What each symbol does to the items:
Mur ! Ral
Mur * Feb
Mur @ Guf
Zit ! Mag
Zit * Kiv
Zit @ Keb
Lal ! Kan
Lal * Fur
Lal @ Rol
Fas ! Kiv
Fas * Tep
Fas @ Vel
Luf ! Bip
Luf * Fen
Luf @ Guv
Vap ! Vut
Vap * Lol
Vap @ Bip
Sar ! Zok
Sar * Fer
Sar @ Mar
Rez ! Ved
Rez * Kib
Rez @ Gom
Vit ! Viz
Vit * Lol
Vit @ Ven
Dez ! Gon
Dez * Tir
Dez @ Mit
Mav ! Dol
Mav * Ven
Mav @ Vit
Tir ! Vod
Tir * Ziv
Tir @ Dez
Mub ! Lal
Mub * Gov
Mub @ Ril
Leg ! Tov
Leg * Zok
Leg @ Lor
Vut ! Guv
Vut * Sol
Vut @ Rem
Mit ! Kig
Mit * Bos
Mit @ Gal
Mol ! Kes
Mol * Sib
Mol @ Zok
Vol ! Vap
Vol * Fuf
Vol @ Bif
Mar ! Sep
Mar * Sar
Mar @ Lev
Zod ! Rap
Zod * Sek
Zod @ Vov
Mov ! Zug
Mov * Liv
Mov @ Kan
Mer ! Deg
Mer * Kiv
Mer @ Rom
Vin ! Fuf
Vin * Mav
Vin @ Luf
Bil ! Ril
Bil * Vov
Bil @ Bes
Fer ! Mer
Fer * Vor
Fer @ Sar
Keb ! Rov
Keb * Mag
Keb @ Ful
Guv ! Vol
Guv * Luf
Guv @ Fas
Ref ! Mal
Ref * Laf
Ref @ Tir
Vor ! Sib
Vor * Dok
Vor @ Zok
Rik ! Luk
Rik * Gib
Rik @ Bov
Bip ! Vut
Bip * Dom
Bip @ Viz
Lol ! Sol
Lol * Gal
Lol @ Ved
Kiv ! Nek
Kiv * Sel
Kiv @ Zit
Fab ! Lud
Fab * Dok
Fab @ Les
Kes ! Mar
Kes * Leg
Kes @ Rom
Deg ! Gib
Deg * Bap
Deg @ Zan
Fem ! Bap
Fem * Fal
Fem @ Gib
Vel ! Zit
Vel * Gal
Vel @ Ziv
Bes ! Vit
Bes * Bil
Bes @ Mip
Fur ! Rol
Fur * Vov
Fur @ Lal
Nek ! Rul
Nek * Ven
Nek @ Fuf
Dok ! Sar
Dok * Rom
Dok @ Puf
Pef ! Vov
Pef * Lud
Pef @ Ril
Ful ! Bos
Ful * Keb
Ful @ Sep
Mip ! Rem
Mip * Vap
Mip @ Nek
Lor ! Kes
Lor * Bav
Lor @ Zir
Bof ! Ziv
Bof * Bos
Bof @ Vod
Pim ! Guf
Pim * Viz
Pim @ Gom
Guf ! Vot
Guf * Mur
Guf @ Rer
Ral ! Som
Ral * Som
Ral @ Vot
Mev ! Gov
Mev * Les
Mev @ Zug
Sep ! Mer
Sep * Ful
Sep @ Gug
Sel ! Tir
Sel * Zan
Sel @ Kiv
Vob ! Sop
Vob * Tig
Vob @ Fur
Fen ! Bil
Fen * Vut
Fen @ Tig
Ved ! Mit
Ved * Dol
Ved @ Laf
Mal ! Tir
Mal * Gal
Mal @ Vel
Tig ! Bes
Tig * Mub
Tig @ Mur
Riz ! Fal
Riz * Bof
Riz @ Bap
Rap ! Les
Rap * Lev
Rap @ Liv
Viz ! Vap
Viz * Far
Viz @ Pim
Rer ! Feb
Rer * Guf
Rer @ Lol
Les ! Pef
Les * Fab
Les @ Mev
Gal ! Zot
Gal * Gal
Gal @ Mal
Bap ! Fem
Bap * Riz
Bap @ Mol
Feb ! Vin
Feb * Vot
Feb @ Sol
Puf ! Vor
Puf * Luk
Puf @ Biz
Zok ! Vov
Zok * Mol
Zok @ Leg
Far ! Tig
Far * Bip
Far @ Dol
Vis ! Sek
Vis * Mar
Vis @ Lud
Gon ! Vel
Gon * Kib
Gon @ Bof
Gom ! Rer
Gom * Pim
Gom @ Fuf
Rol ! Kek
Rol * Lal
Rol @ Som
Gib ! Zir
Gib * Fem
Gib @ Gug
Bos ! Bap
Bos * Zaf
Bos @ Bof
Kig ! Lop
Kig * Mit
Kig @ Zot
Lop ! Laf
Lop * Deg
Lop @ Nak
Tep ! Sel
Tep * Zot
Tep @ Fas
Rem ! Kib
Rem * Mur
Rem @ Rul
Lar ! Bov
Lar * Puf
Lar @ Kes
Lev ! Fab
Lev * Tov
Lev @ Rap
Zot ! Nak
Zot * Kig
Zot @ Tep
Rom ! Sar
Rom * Lud
Rom @ Kes
Nak ! Kig
Nak * Lop
Nak @ Sel
Sek ! Lev
Sek * Leg
Sek @ Zod
Zug ! Zod
Zug * Mev
Zug @ Vob
Bov ! Zaf
Bov * Rik
Bov @ Zaf
Zut ! Rap
Zut * Deg
Zut @ Fab
Kek ! Dom
Kek * Kan
Kek @ Vos
Vod ! Fas
Vod * Mal
Vod @ Gon
Sop ! Rol
Sop * Les
Sop @ Fod
Ziv ! Keb
Ziv * Bov
Ziv @ Fal
Sib ! Zaf
Sib * Zir
Sib @ Mol
Liv ! Mev
Liv * Rap
Liv @ Mov
Vot ! Mav
Vot * Vol
Vot @ Feb
Luk ! Dok
Luk * Gug
Luk @ Puf
Vos ! Bip
Vos * Kek
Vos @ Ril
Fal ! Ful
Fal * Gug
Fal @ Fem
Som ! Tig
Som * Rol
Som @ Vot
Zir ! Bov
Zir * Rap
Zir @ Sib
Ril ! Far
Ril * Vos
Ril @ Vit
Gug ! Rom
Gug * Sep
Gug @ Luk
Dom ! Fod
Dom * Som
Dom @ Bip
Dol ! Nek
Dol * Bif
Dol @ Ved
Gov ! Fur
Gov * Pef
Gov @ Mub
Lud ! Zod
Lud * Vis
Lud @ Pef
Mag ! Bof
Mag * Dez
Mag @ Rov
Ven ! Pim
Ven * Vit
Ven @ Mav
Kan ! Vob
Kan * Mov
Kan @ Kek
Zan ! Rik
Zan * Deg
Zan @ Zir
Tov ! Kek
Tov * Lor
Tov @ Mer
Rul ! Bif
Rul * Rem
Rul @ Kig
Vov ! Liv
Vov * Zod
Vov @ Fur
Kib ! Dol
Kib * Guv
Kib @ Rez
Fuf ! Lol
Fuf * Gom
Fuf @ Vol
Zaf ! Biz
Zaf * Bov
Zaf @ Bav
Bav ! Lar
Bav * Zaf
Bav @ Zut
Laf ! Gal
Laf * Vol
Laf @ Ref
Bif ! Vut
Bif * Vol
Bif @ Dol
Rov ! Riz
Rov * Mag
Rov @ Puf
Sol ! Luf
Sol * Feb
Sol @ Vut
Fod ! Som
Fod * Sop
Fod @ Bip
Biz ! Fer
Biz * Puf
Biz @ Lar

In the rows, 56 stands for zero.

The rows follow the links: the fewer symbols apart two items are, the more alike their rows tend to be.

Each row is also shifted at random along 9 hidden directions that mean nothing.

Some items, each with a row of numbers:
Lar: 46 61 60 71 54 54 53 62 45 50 57 60 54 58 48 48 45 52 57 57 48 60 54 51 62 51 45 52 63 60 68 64 45 57 55 59 54 56 58 60 47 64 67 58 68 63 60 57 53 53 59 58 49 57 52 45 55 61 64 62 60 54
Mov: 51 65 46 55 58 58 57 54 50 49 70 75 45 46 56 68 59 57 53 53 65 58 66 56 49 60 57 64 55 31 36 49 62 52 64 46 48 63 51 62 58 62 54 47 46 62 61 42 50 62 49 56 65 57 41 57 44 56 43 61 60 54
Biz: 66 58 60 60 57 52 55 57 47 61 59 55 51 58 50 56 54 55 62 59 51 55 50 51 62 51 50 50 60 58 59 60 50 57 60 60 57 54 59 60 49 61 62 61 58 62 60 51 57 56 55 56 52 61 60 53 59 60 59 58 53 56
Guv: 50 44 62 52 52 56 49 46 61 64 62 49 64 53 46 47 60 58 58 63 46 72 45 53 55 63 58 49 63 71 44 62 53 57 63 58 56 51 72 51 59 66 63 52 37 49 55 52 43 66 73 55 56 54 62 58 55 53 60 57 53 53
Dol: 53 50 64 37 58 62 60 42 62 63 54 45 57 54 63 60 60 57 53 59 53 58 48 62 50 58 62 58 56 63 41 48 63 59 61 56 58 53 55 51 66 48 48 53 39 52 51 57 56 59 60 55 69 55 72 69 59 44 53 46 48 64
Sep: 75 65 49 54 55 60 58 50 60 58 53 63 59 67 49 52 67 57 57 46 59 61 51 66 48 47 63 53 59 61 61 61 45 58 58 57 62 55 61 49 55 55 50 58 57 59 57 59 49 53 48 58 67 50 48 53 56 53 66 66 70 59
Deg: 68 61 60 62 63 63 69 58 52 54 64 77 52 63 56 48 49 57 56 56 59 54 51 61 56 47 56 55 43 47 69 62 62 58 51 55 54 57 56 58 49 56 57 61 59 59 43 52 57 46 49 56 43 55 52 57 67 62 64 59 53 58
Sop: 61 56 49 44 64 51 62 56 63 57 58 40 46 49 63 74 66 61 69 56 64 45 51 55 58 50 59 48 48 40 48 60 55 49 72 54 61 70 43 69 58 55 38 61 50 56 59 37 66 64 51 52 54 65 76 66 67 56 39 46 47 60
Gov: 72 54 60 48 60 60 64 42 64 58 66 57 51 53 52 57 65 66 57 56 56 78 48 61 45 47 71 42 55 68 37 69 57 56 78 49 62 67 60 65 59 55 36 56 35 53 52 49 48 63 51 54 62 46 68 60 59 53 53 65 65 61
Dez: 52 54 64 66 64 76 62 60 46 54 62 80 55 46 62 44 35 46 62 58 60 69 54 63 50 49 55 44 56 59 52 54 58 47 60 45 63 60 70 47 63 43 64 52 64 61 43 66 45 50 59 68 55 48 46 54 51 67 66 64 52 62
Mer: 42 67 31 65 52 49 57 63 60 51 43 44 62 61 45 60 67 50 63 35 57 43 63 59 57 56 49 57 69 41 84 59 34 61 52 60 59 61 43 50 48 61 43 63 80 55 69 44 60 53 48 54 61 56 43 50 64 50 57 65 71 51
Tir: 53 62 47 61 49 61 53 53 58 49 49 48 62 48 62 60 51 47 50 40 51 57 61 61 48 51 57 64 61 64 57 54 52 56 63 47 58 65 58 52 61 47 44 51 68 58 58 69 62 54 56 56 73 50 51 51 44 56 59 62 62 62
Tig: 60 45 63 48 58 54 64 53 65 53 61 52 49 56 60 58 59 62 61 66 57 57 50 54 64 55 63 48 47 52 53 63 55 49 65 57 56 57 54 65 61 58 52 59 50 54 53 47 55 59 59 54 39 62 69 64 65 58 54 46 48 52
Ved: 46 55 47 53 61 56 51 54 61 60 52 34 65 47 47 55 58 48 69 52 49 57 46 51 49 66 45 53 64 50 56 59 53 59 58 57 56 61 58 52 59 60 48 55 45 48 56 38 51 68 69 56 63 54 62 60 66 53 47 55 51 60
Zir: 34 52 70 66 51 54 49 55 53 73 63 58 64 61 54 49 59 69 49 57 57 70 58 52 65 53 52 42 53 76 52 62 55 69 52 63 58 49 59 60 47 69 65 55 52 53 52 60 61 48 62 49 63 50 68 57 51 52 61 65 60 61
Rik: 34 67 56 57 61 52 58 62 44 57 62 64 50 49 56 66 56 55 58 56 63 42 55 52 58 55 44 56 49 34 57 51 56 56 54 58 50 55 47 58 52 62 64 60 57 62 56 39 63 57 51 54 60 64 54 61 60 59 45 52 48 63
Vor: 34 62 54 62 58 55 54 61 45 55 49 59 49 54 55 56 46 48 61 57 59 50 59 59 58 53 46 54 67 51 64 49 48 54 49 57 58 53 50 52 51 52 62 60 71 63 61 58 56 51 50 62 59 58 51 51 59 56 58 55 58 57
Rol: 81 55 46 66 55 62 62 54 63 45 66 68 50 66 49 46 53 55 60 50 53 68 55 66 61 44 68 51 50 52 68 73 47 51 69 49 59 71 62 66 52 67 47 53 61 65 59 54 43 51 58 56 41 54 48 50 54 60 69 67 67 48
Fod: 55 43 59 55 49 46 43 58 66 68 54 47 60 64 62 54 62 66 55 58 59 57 60 58 70 54 66 50 47 71 51 56 58 55 55 62 60 55 55 61 56 59 57 55 54 54 59 68 63 53 63 50 49 61 67 56 50 53 57 50 53 50
Zut: 66 67 60 64 56 65 64 52 49 53 64 74 49 60 53 53 49 57 44 50 55 65 61 61 53 49 58 60 55 54 57 57 61 64 58 50 51 61 54 63 51 59 54 50 59 63 52 58 55 48 48 54 64 48 49 53 50 55 63 67 65 57
Ral: 54 49 52 50 54 52 31 57 59 77 58 51 61 59 51 49 63 56 67 59 61 61 53 63 58 58 62 50 54 62 37 52 57 54 54 58 64 55 63 53 56 65 64 48 38 59 62 62 48 61 73 57 68 61 60 57 45 49 51 53 52 57
Lal: 62 45 57 62 53 53 48 59 64 66 61 60 58 65 58 48 59 66 58 59 64 66 63 59 67 51 68 43 44 65 51 60 59 54 56 57 64 57 58 62 54 59 56 52 53 54 55 66 55 51 61 54 45 54 59 54 50 56 60 59 57 50
Gal: 50 61 40 63 66 70 55 58 55 58 51 56 58 44 54 52 44 37 74 43 59 57 51 72 42 50 51 51 63 46 56 52 55 52 60 42 65 72 59 46 59 47 39 51 58 59 53 52 52 57 60 64 74 51 49 55 61 56 57 64 56 67
Rom: 53 56 62 58 57 49 56 63 47 55 47 59 51 57 57 56 48 54 55 68 58 48 59 51 58 56 51 59 61 58 60 47 60 53 44 61 55 43 53 51 54 46 68 65 64 56 57 64 60 52 48 62 44 61 51 50 61 60 57 49 52 50
Kib: 65 53 53 51 52 60 58 51 61 51 54 48 59 56 57 55 54 51 52 53 47 56 57 53 56 65 55 65 60 52 60 55 53 59 58 55 50 56 57 55 61 59 55 49 58 54 55 54 51 58 64 54 56 53 56 59 53 53 57 56 54 54
Vod: 59 53 57 60 52 53 59 57 56 47 56 43 61 46 59 63 55 55 54 52 47 57 54 43 57 57 51 55 59 67 57 64 50 52 67 55 52 60 62 58 57 54 54 58 62 50 56 55 61 62 60 53 53 55 61 54 51 67 55 60 54 57
Lev: 36 58 56 63 51 50 53 51 60 56 48 36 68 56 46 55 63 63 50 47 50 72 63 48 51 59 51 49 72 77 59 65 46 68 56 58 58 58 49 59 51 60 45 57 61 47 62 59 59 55 52 52 68 43 62 50 55 47 55 69 74 55
Ril: 55 49 53 52 50 47 53 58 62 51 53 59 52 61 57 57 61 59 51 63 59 49 62 56 59 62 64 64 51 56 54 50 61 50 48 59 54 49 54 55 58 55 59 55 54 51 61 64 55 57 54 57 43 61 49 53 54 54 54 46 56 45
Liv: 84 65 43 63 50 51 51 56 60 41 48 50 59 66 51 53 56 53 44 42 47 56 66 57 47 54 57 78 58 60 66 60 61 62 52 51 51 68 50 66 51 57 42 49 61 56 63 70 57 54 50 52 62 49 44 42 47 52 53 65 73 50
Bip: 33 54 47 52 49 58 43 52 64 54 49 55 56 59 61 53 60 51 51 49 58 54 63 72 52 55 66 68 56 58 51 45 58 52 53 52 58 58 55 49 61 54 53 48 57 63 65 73 54 55 58 58 69 59 46 54 42 45 59 49 63 52
Vit: 82 53 55 48 44 51 51 45 60 45 59 60 56 67 48 52 62 55 41 59 41 58 54 56 52 64 67 79 58 64 55 56 62 55 51 57 44 48 68 53 57 61 63 49 43 56 61 66 43 63 60 55 48 57 45 50 45 53 62 51 60 44
Sek: 102 62 50 57 61 54 61 56 49 60 66 71 46 59 42 59 58 58 61 60 59 59 60 49 55 65 57 54 63 36 51 53 59 58 55 57 53 51 59 55 50 62 61 55 46 55 59 38 46 60 50 59 44 55 45 55 61 61 53 66 57 49

From each start, follow one symbol. Which item do you reach?
Answer with the item's name.
new walk
50 57 44 43 58 58 54 52 63 63 53 57 55 60 55 56 68 55 64 54 66 52 55 69 50 59 64 57 55 40 48 48 56 54 55 54 61 54 54 48 61 57 49 52 46 56 61 49 48 60 55 58 66 56 51 63 59 44 50 51 56 57
* -> Bil
new walk
48 51 59 62 59 54 52 69 61 74 55 56 75 62 53 46 71 68 72 59 73 61 58 51 66 58 52 29 49 60 63 64 43 60 48 70 68 46 60 49 55 62 69 63 62 46 50 48 53 51 64 55 49 53 58 61 61 59 56 65 55 57
! -> Bos
new walk
83 56 44 59 66 58 61 67 58 44 55 65 49 62 53 49 49 47 71 60 62 47 57 61 54 52 60 58 47 34 68 60 62 42 50 52 60 66 52 61 54 50 50 58 60 59 55 53 48 55 52 63 32 60 45 49 67 62 53 53 55 48
@ -> Ril
new walk
56 63 58 59 63 57 49 56 47 62 56 74 60 61 39 39 55 50 66 61 58 65 44 64 43 47 55 46 60 64 57 61 53 49 46 59 65 49 72 44 51 52 68 60 47 60 52 63 40 57 56 66 60 52 43 46 61 60 62 64 62 61
* -> Sep
new walk
58 51 57 64 58 62 54 56 60 61 53 45 65 49 56 52 49 53 61 51 50 66 52 56 54 53 52 45 60 73 54 63 53 56 64 51 62 64 65 54 58 50 49 55 58 50 51 61 56 57 66 57 61 49 64 54 56 59 61 62 56 63
! -> Tir
new walk
92 62 52 54 61 52 60 65 54 44 45 56 49 61 65 60 47 51 50 58 57 39 66 52 51 55 55 75 51 44 64 46 73 55 43 54 52 61 42 67 55 43 48 57 63 55 55 66 66 50 43 57 45 58 51 50 58 59 46 51 55 51
@ -> Mev
new walk
49 59 60 57 58 56 55 57 50 52 38 46 53 59 57 53 46 49 57 56 52 53 55 63 49 47 53 56 69 71 66 53 53 55 48 58 63 54 50 52 54 38 50 64 69 58 57 73 60 49 47 64 61 55 58 45 66 52 62 52 63 58
! -> Zok
new walk
75 60 63 55 63 65 72 48 51 58 61 68 44 57 52 57 53 59 60 61 57 66 50 61 56 50 62 43 65 55 56 59 50 57 65 53 59 53 59 52 55 51 54 63 59 60 54 49 49 53 43 60 51 50 57 59 68 56 66 63 59 57
* -> Sar
new walk
40 61 62 51 51 46 43 50 51 59 45 40 59 56 50 56 62 55 54 56 47 56 45 57 44 47 56 58 66 88 50 60 51 56 54 63 60 51 61 51 52 48 55 61 47 57 60 73 59 61 52 58 76 58 64 45 55 51 55 54 63 65
! -> Dok
new walk
55 54 57 42 49 65 64 39 68 53 53 46 58 62 62 60 65 60 42 44 49 61 55 65 53 56 66 66 59 65 56 53 55 65 64 51 52 58 54 53 63 53 40 50 54 55 55 61 59 55 54 49 69 50 64 65 54 40 64 53 61 58
* -> Ven
new walk
48 58 65 57 51 45 54 58 47 52 48 48 49 55 63 64 49 57 41 60 48 46 60 49 61 54 50 67 59 67 58 50 61 59 50 60 49 50 48 62 49 50 59 61 64 58 60 69 72 51 45 54 58 61 63 49 53 56 55 47 55 55
* -> Bav
new walk
18 44 64 52 49 41 57 55 61 47 61 48 52 45 58 65 62 65 49 69 54 54 56 43 63 62 58 54 53 63 46 60 54 46 62 59 49 50 54 61 58 58 62 63 54 50 60 53 60 66 55 52 40 65 62 57 56 60 51 43 53 46
* -> Kek
new walk
78 61 49 57 55 59 51 61 60 55 45 51 67 61 58 52 60 52 62 46 59 53 56 59 51 50 58 56 55 62 63 60 48 54 54 57 65 59 60 50 61 49 52 57 64 56 55 68 55 52 57 57 63 54 50 52 50 60 57 62 62 62
* -> Dez
new walk
48 65 61 59 58 51 46 53 35 60 70 75 46 48 41 56 52 53 58 65 52 59 48 51 49 57 49 58 63 54 39 55 58 52 57 56 50 49 67 54 47 63 76 56 39 65 59 50 45 66 58 60 62 60 46 49 51 63 52 58 53 61
@ -> Mol
new walk
61 59 37 57 47 53 65 47 73 39 52 37 63 62 45 58 66 51 48 36 38 53 53 57 54 62 58 72 63 49 80 67 43 64 63 53 46 66 52 58 54 68 34 55 64 51 64 44 55 62 59 47 55 53 52 55 61 48 62 58 66 50
@ -> Kig
new walk
62 47 56 67 45 51 55 68 62 55 54 53 68 58 65 57 60 65 49 55 59 52 66 43 73 63 56 52 49 64 70 59 49 57 51 63 53 47 58 53 57 57 67 59 77 47 55 63 65 48 58 51 38 56 52 56 47 66 63 58 55 46
@ -> Keb
new walk
84 51 66 59 50 60 74 48 57 51 71 75 49 53 62 64 53 64 39 60 50 63 51 53 62 55 69 58 52 62 55 59 59 53 69 50 43 51 70 49 58 52 57 59 56 53 48 57 57 56 48 52 36 56 52 58 54 68 76 56 52 49
* -> Sel
new walk
60 64 52 60 53 51 44 59 53 64 51 46 59 63 53 56 60 54 56 45 54 51 57 57 59 51 51 57 56 57 61 57 51 65 54 60 58 60 52 61 50 65 54 54 57 62 62 58 65 52 58 51 72 58 61 53 52 52 53 63 59 61
@ -> Bav
new walk
53 57 38 66 60 60 51 62 63 55 55 60 58 60 50 48 57 53 68 47 64 61 64 65 55 51 61 49 54 46 59 61 51 53 57 49 67 69 52 60 53 61 46 52 62 59 61 53 48 54 56 59 57 53 45 50 54 53 53 67 67 52
! -> Rol
